Below are the code and all the weights of a small trained network. Each question names an input and a class and asks about switching units off, where a switched-off unit gives its printed mean instead of its output.

import numpy as np


def w(rows, s, z=0):
    codes = np.array(rows[::2]) - 128.0
    scale = np.full(codes.shape[1], s)
    scale[-1] = z or s
    return codes * scale


def f(y):
    return np.maximum(y, 0)


def log_softmax(a):
    a = a - a.max(-1, keepdims=True)
    return a - np.log(np.exp(a).sum(-1, keepdims=True))


def net(x, mask):
    res = np.array(x, float).reshape(1, 7) / 4 @ E
    y = f(res @ A[0][:, :-1].T + A[0][:, -1])
    res = res + np.where(mask, y, B[0][:, -1]) @ B[0][:, :-1]
    return log_softmax(res[-1] @ U[:, :-1].T + U[:, -1])


A, B = {}, {}
E = w([
[63,162,134,133,180,89,137,107,154],'x0',
[190,83,255,125,139,138,96,216,158],'x1',
[97,175,97,229,66,94,124,195,61],'x2',
[7,58,164,169,150,81,71,187,91],'x3',
[156,100,132,131,177,103,212,219,146],'x4',
[151,73,143,136,167,136,172,116,125],'x5',
[102,61,53,162,118,84,153,65,209],'x6',
],0.0099)
A[0] = w([
[175,170,160,159,174,110,219,225,114,167],'n0',
[103,115,159,134,131,135,119,104,148,156],'n1',
[157,138,128,136,101,135,128,123,132,84],'n2',
[132,167,158,133,148,115,164,153,139,122],'n3',
[124,109,181,100,198,139,160,48,140,149],'n4',
[188,87,104,158,120,134,197,192,72,114],'n5',
[138,133,130,122,127,125,136,100,96,103],'n6',
[108,111,105,180,84,124,111,106,119,128],'n7',
[91,142,136,94,117,148,148,155,126,97],'n8',
[253,30,190,121,120,145,114,189,134,122],'n9',
[118,122,128,111,149,119,114,91,141,75],'n10',
[114,110,104,145,99,126,116,130,146,88],'n11',
[17,58,155,95,192,109,145,210,148,120],'n12',
[142,193,227,82,137,158,59,194,51,164],'n13',
[121,127,117,122,97,127,93,99,118,41],'n14',
[129,150,113,114,144,123,136,128,146,41],'n15',
[127,101,129,149,107,120,118,162,119,3],'n16',
[84,130,191,231,119,112,105,158,81,183],'n17',
[72,96,164,124,167,114,150,149,130,177],'n18',
],0.019,0.0045)
B[0] = w([
[174,214,119,153,113,179,174,109,219,223],'n0',
[147,114,122,142,131,125,169,147,88,156],'n1',
[111,101,132,136,148,120,137,134,127,145],'n2',
[130,118,115,145,117,152,134,130,173,161],'n3',
[195,78,114,107,125,146,88,76,115,202],'n4',
[192,167,133,139,168,75,145,134,42,190],'n5',
[160,103,144,146,121,117,114,140,164,142],'n6',
[133,173,95,168,166,106,95,132,140,172],'n7',
[155,80,144,206,133,90,146,153,137,145],'n8',
[74,24,145,62,144,147,174,164,158,249],'n9',
[152,121,150,128,109,155,134,125,136,154],'n10',
[141,144,157,167,133,119,97,143,123,151],'n11',
[68,123,113,142,221,57,106,170,112,235],'n12',
[185,146,139,126,63,126,117,76,5,252],'n13',
[143,151,115,145,155,118,145,133,150,152],'n14',
[122,86,165,176,114,147,104,166,128,140],'n15',
[88,122,121,154,97,154,121,99,157,150],'n16',
[69,81,134,128,45,141,34,103,126,217],'n17',
[127,124,107,113,180,94,112,156,134,188],'n18',
],0.027)
U = w([
[153,68,146,67,210,131,159,144,133,245],'0',
[2,111,142,132,132,58,59,175,73,146],'1',
[168,203,132,187,72,119,81,65,56,222],'2',
[135,54,195,65,72,197,139,92,116,108],'3',
[144,182,179,103,132,161,220,160,139,3],'4',
[11,209,160,77,128,163,153,118,84,7],'5',
[55,234,119,21,130,122,105,99,93,18],'6',
[116,200,113,173,133,158,122,127,219,139],'7',
],0.0084,0.0031)

Each question gives the input, the list of numbers given to net, and the class t.
The units are the neurons (one row each of A and B). Each row of codes is followed by its name. A weight is (code - 128) times the scale printed after its matrix; where a second scale follows, it is the last column's (A, B and U).
mask holds one flag per neuron, in row order. A switched-off neuron (its flag False) gives its mean, the last column of its row in B, instead of its output. The means were averaged over made-up inputs and are rounded, as every weight is.
A unit's drop is (log p(t) with every unit on - log p(t) with that unit switched off) / (log p(t) with every unit on - log p(t) with every unit switched off).
The circuit of an input: a set's keep is (log p(t) with only the set's units on - log p(t) with every unit switched off) / (log p(t) with every unit on - log p(t) with every unit switched off). Starting from the 12 units with the biggest drops (on a tie, the unit counted first), units are removed one at a time, each time the one whose removal leaves the highest keep (on an exact tie, the one counted first), for as long as the keep stays at least 0.8.
circuit, biggest first: the units of the circuit, biggest drop first
unit that matters most: the unit with the biggest drop
top k neurons: the k neurons with the biggest drops, biggest first
drop of u: that unit's drop, to one decimal
input [-5,3,0,1,0,1,1], class 3: top 3 neurons	n12; n18; n7
input [0,7,0,3,-2,-4,-8], class 3: unit that matters most	n9
input [-8,-3,4,-7,7,-8,2], class 4: top 3 neurons	n13; n17; n5
input [-1,-7,-7,-3,-1,-8,-3], class 3: top 2 neurons	n12; n13
input [4,1,0,-6,2,5,-4], class 4: top 2 neurons	n0; n17
input [5,-4,4,-8,-5,-5,5], class 7: top 2 neurons	n13; n5
input [7,-6,-7,4,-8,-2,5], class 0: top 4 neurons	n13; n17; n0; n5
input [-7,-8,-8,2,2,7,6], class 3: top 2 neurons	n12; n13
input [-4,-7,-8,-4,-6,1,-6], class 3: top 3 neurons	n5; n13; n12
input [-1,-2,2,-2,1,-5,1], class 7: top 3 neurons	n13; n12; n9
input [0,-5,-3,-8,7,-2,-2], class 7: top 3 neurons	n13; n9; n0
input [-3,-5,-7,8,5,8,3], class 1: top 2 neurons	n12; n0
input [-6,7,5,-8,7,-2,-7], class 4: top 3 neurons	n9; n0; n5
input [8,-1,-4,-7,0,-6,1], class 3: top neuron	n12
input [4,-6,-8,0,8,-4,-7], class 2: top 2 neurons	n9; n4
input [-4,7,-3,-8,7,-7,-1], class 3: top 2 neurons	n9; n12
input [2,-6,-4,4,-8,-6,-5], class 2: drop of n9	0.3
input [5,-5,-1,-5,0,-2,-4], class 3: drop of n13	2.3
input [3,-5,7,-4,-5,6,2], class 7: drop of n13	1.6
input [3,-3,8,1,7,5,5], class 7: drop of n13	1.4
input [4,-6,-1,2,4,6,-2], class 0: circuit, biggest first	n17
